Below is a small trained network, with its code and all its weights. Each question gives an input and a class and asks what happens when units are switched off, that is, made to give their printed mean instead of their output.

import numpy as np


def w(rows, s, z=0):
    codes = np.array(rows[::2]) - 128.0
    scale = np.full(codes.shape[1], s)
    scale[-1] = z or s
    return codes * scale


def norm(h):
    return h / np.sqrt((h * h).mean(-1, keepdims=True) + 1e-5)


def f(y):
    return np.maximum(y, 0)


def log_softmax(a):
    a = a - a.max(-1, keepdims=True)
    return a - np.log(np.exp(a).sum(-1, keepdims=True))


def net(x, mask):
    res = np.array(x, float).reshape(1, 4) / 4 @ E
    u = 0
    for l in range(4):
        y = f(norm(res) @ A[l][:, :-1].T + A[l][:, -1])
        res = res + np.where(mask[u : u + 5], y, B[l][:, -1]) @ B[l][:, :-1]
        u += 5
    return log_softmax(norm(res)[-1] @ U[:, :-1].T + U[:, -1])


A, B = {}, {}
E = w([
[19,192,76,125],'x0',
[117,138,141,130],'x1',
[70,107,142,4],'x2',
[254,240,156,114],'x3',
],0.0059)
A[0] = w([
[111,143,149,117,123],'L0N0',
[118,96,172,137,238],'L0N1',
[107,94,125,9,6],'L0N2',
[83,88,128,127,189],'L0N3',
[155,142,157,146,107],'L0N4',
],0.015,0.0016)
B[0] = w([
[128,124,152,134,154],'L0N0',
[249,92,107,87,179],'L0N1',
[126,135,147,188,254],'L0N2',
[120,155,144,83,215],'L0N3',
[86,61,172,73,181],'L0N4',
],0.013,0.0064)
A[1] = w([
[96,155,155,161,228],'L1N0',
[153,158,190,134,252],'L1N1',
[123,66,129,254,227],'L1N2',
[107,64,67,119,142],'L1N3',
[86,111,119,130,146],'L1N4',
],0.013,0.0016)
B[1] = w([
[165,89,194,115,205],'L1N0',
[66,54,111,72,253],'L1N1',
[51,130,254,119,198],'L1N2',
[169,231,124,24,167],'L1N3',
[187,101,77,89,164],'L1N4',
],0.0079,0.0063)
A[2] = w([
[164,95,170,90,211],'L2N0',
[2,92,131,130,101],'L2N1',
[253,191,6,71,81],'L2N2',
[115,244,90,75,144],'L2N3',
[165,79,85,195,1],'L2N4',
],0.0069,0.0025)
B[2] = w([
[79,194,84,25,254],'L2N0',
[167,182,136,240,193],'L2N1',
[56,165,237,102,159],'L2N2',
[138,106,100,179,172],'L2N3',
[168,59,171,254,128],'L2N4',
],0.0085,0.0061)
A[3] = w([
[88,95,172,113,150],'L3N0',
[70,250,108,200,244],'L3N1',
[171,177,165,188,12],'L3N2',
[255,76,136,137,193],'L3N3',
[151,155,140,82,249],'L3N4',
],0.0093,0.0015)
B[3] = w([
[148,217,196,231,243],'L3N0',
[162,1,166,51,240],'L3N1',
[132,76,120,132,153],'L3N2',
[87,7,93,136,173],'L3N3',
[28,176,61,136,253],'L3N4',
],0.009,0.0051)
U = w([
[97,140,187,104,196],'0',
[137,11,129,110,150],'1',
[83,190,107,81,150],'2',
[109,157,230,191,137],'3',
[148,217,147,163,91],'4',
[250,183,80,238,20],'5',
[227,178,81,204,2],'6',
[206,178,14,246,2],'7',
],0.013,0.0089)

Each question gives the input, the list of numbers given to net, and the class t.
The units are the neurons (one row each of A and B). Each row of codes is followed by its name. A weight is (code - 128) times the scale printed after its matrix; where a second scale follows, it is the last column's (A, B and U).
mask holds one flag per neuron, layer by layer. A switched-off neuron (its flag False) gives its mean, the last column of its row in B, instead of its output. The means were averaged over made-up inputs and are rounded, as every weight is.
A unit's drop is (log p(t) with every unit on - log p(t) with that unit switched off) / (log p(t) with every unit on - log p(t) with every unit switched off).
The circuit of an input: a set's keep is (log p(t) with only the set's units on - log p(t) with every unit switched off) / (log p(t) with every unit on - log p(t) with every unit switched off). Starting from the 12 units with the biggest drops (on a tie, the unit counted first), units are removed one at a time, each time the one whose removal leaves the highest keep (on an exact tie, the one counted first), for as long as the keep stays at least 0.8.
units of the circuit, in order: the units of the circuit, biggest drop first
unit that matters most: the unit with the biggest drop
k most important neurons: the k neurons with the biggest drops, biggest first
k most important neurons of layer l: the k neurons of layer l with the biggest drops, biggest first
input [-4,0,8,-5], class 3: units of the circuit, in order -> L0N2, L3N0
input [-5,3,7,-7], class 2: 3 most important neurons -> L0N1, L0N3, L2N0
input [-8,-4,0,8], class 1: units of the circuit, in order -> L3N3
input [1,1,7,6], class 3: 4 most important neurons of layer 0 -> L0N2, L0N1, L0N3, L0N0
input [4,-3,-4,-6], class 2: 2 most important neurons -> L0N2, L1N3
input [4,0,-3,-1], class 1: units of the circuit, in order -> L3N1, L2N1
input [-6,-4,-3,7], class 2: units of the circuit, in order -> L2N0, L0N2, L3N4
input [-2,5,8,-3], class 3: units of the circuit, in order -> L0N2, L3N0
input [8,-2,5,8], class 1: 3 most important neurons -> L3N1, L2N3, L0N1
input [7,1,-1,-4], class 1: 4 most important neurons -> L3N1, L0N1, L2N0, L0N4
input [6,1,-1,1], class 1: 2 most important neurons -> L0N2, L0N1
input [8,4,4,1], class 1: 2 most important neurons -> L3N1, L1N2
input [-3,4,-7,8], class 2: 4 most important neurons -> L0N2, L2N0, L0N4, L3N1
input [-1,-3,8,6], class 3: units of the circuit, in order -> L0N2
input [-4,5,-1,6], class 2: 2 most important neurons of layer 1 -> L1N2, L1N0
input [7,-1,5,-4], class 1: 3 most important neurons of layer 1 -> L1N2, L1N1, L1N4
input [-7,-7,8,0], class 3: 3 most important neurons -> L0N2, L1N2, L3N0
input [6,-5,7,-1], class 3: 2 most important neurons of layer 0 -> L0N2, L0N0
input [6,-5,5,-5], class 1: 3 most important neurons -> L3N1, L2N1, L0N2
input [1,2,3,-5], class 2: 3 most important neurons -> L0N3, L0N1, L1N2
input [0,-3,-3,1], class 4: 2 most important neurons of layer 3 -> L3N1, L3N0
input [4,0,-2,-8], class 2: unit that matters most -> L1N3
input [7,-4,-1,-1], class 1: 2 most important neurons -> L0N1, L3N1
input [4,1,7,5], class 3: 3 most important neurons -> L0N2, L1N0, L0N1
